Below are the code and all the weights of a small trained network. Each question names an input and a class and asks about switching units off, where a switched-off unit gives its printed mean instead of its output.

import numpy as np


def w(rows, s, z=0):
    codes = np.array(rows[::2]) - 128.0
    scale = np.full(codes.shape[1], s)
    scale[-1] = z or s
    return codes * scale


def f(y):
    return y / 2 * (1 + np.tanh(0.7978845608 * (y + 0.044715 * y**3)))


def log_softmax(a):
    a = a - a.max(-1, keepdims=True)
    return a - np.log(np.exp(a).sum(-1, keepdims=True))


def net(x, mask):
    res = np.array(x, float).reshape(1, 8) / 4 @ E
    y = f(res @ A[0][:, :-1].T + A[0][:, -1])
    res = res + np.where(mask, y, B[0][:, -1]) @ B[0][:, :-1]
    return log_softmax(res[-1] @ U[:, :-1].T + U[:, -1])


A, B = {}, {}
E = w([
[112,83,138],'x0',
[142,134,100],'x1',
[137,198,222],'x2',
[254,76,47],'x3',
[204,223,106],'x4',
[64,244,143],'x5',
[135,219,96],'x6',
[123,171,194],'x7',
],0.0092)
A[0] = w([
[94,134,176,133],'N1',
[199,119,181,31],'N2',
[72,110,161,12],'N3',
[158,235,148,154],'N4',
[161,155,215,126],'N5',
[83,153,61,100],'N6',
[154,116,128,64],'N7',
[48,171,131,115],'N8',
[164,107,212,83],'N9',
[167,190,123,1],'N10',
[142,116,31,162],'N11',
[77,68,246,146],'N12',
[62,95,187,52],'N13',
],0.013,0.0048)
B[0] = w([
[112,180,85,176],'N1',
[152,128,91,150],'N2',
[89,162,127,156],'N3',
[110,227,124,254],'N4',
[117,146,33,187],'N5',
[208,86,136,163],'N6',
[140,130,121,132],'N7',
[167,110,57,207],'N8',
[254,136,67,158],'N9',
[16,170,157,172],'N10',
[202,118,148,215],'N11',
[86,184,62,224],'N12',
[27,151,111,182],'N13',
],0.0094,0.012)
U = w([
[129,137,143,61],'0',
[207,170,101,242],'1',
[172,201,213,5],'2',
[84,246,131,204],'3',
],0.011,0.002)

Each question gives the input, the list of numbers given to net, and the class t.
The units are the neurons (one row each of A and B). Each row of codes is followed by its name. A weight is (code - 128) times the scale printed after its matrix; where a second scale follows, it is the last column's (A, B and U).
mask holds one flag per neuron, in row order. A switched-off neuron (its flag False) gives its mean, the last column of its row in B, instead of its output. The means were averaged over made-up inputs and are rounded, as every weight is.
A unit's drop is (log p(t) with every unit on - log p(t) with that unit switched off) / (log p(t) with every unit on - log p(t) with every unit switched off).
The circuit of an input: a set's keep is (log p(t) with only the set's units on - log p(t) with every unit switched off) / (log p(t) with every unit on - log p(t) with every unit switched off). Starting from the 12 units with the biggest drops (on a tie, the unit counted first), units are removed one at a time, each time the one whose removal leaves the highest keep (on an exact tie, the one counted first), for as long as the keep stays at least 0.8.
circuit, biggest first: the units of the circuit, biggest drop first
top k neurons: the k neurons with the biggest drops, biggest first
drop of u: that unit's drop, to one decimal
input [-8,-3,8,0,6,-7,-6,5], class 1: circuit, biggest first => [N9]
input [8,8,3,-3,2,-8,6,1], class 2: circuit, biggest first => [N8; N12]
input [-4,-5,-3,-3,-1,5,7,-7], class 1: circuit, biggest first => [N6; N8]
input [2,8,-7,-5,4,-7,2,3], class 0: top 2 neurons => [N9; N8]
input [0,-1,-4,5,-3,7,-3,2], class 1: top 2 neurons => [N10; N13]
input [-8,-2,-3,-1,5,-3,-7,2], class 0: top 3 neurons => [N4; N8; N11]
input [2,8,-8,-6,-7,-8,-5,5], class 3: top 2 neurons => [N12; N13]
input [7,-1,6,7,5,-4,8,8], class 3: top 2 neurons => [N10; N4]
input [-6,2,-6,-3,4,-3,-3,7], class 0: top 2 neurons => [N4; N12]
input [-5,4,-3,5,-4,8,-3,2], class 1: drop of N5 => -0.1
input [3,-8,6,8,8,-2,8,2], class 3: drop of N10 => 0.2
input [-3,6,-8,-1,3,3,0,-1], class 1: drop of N12 => 0.0
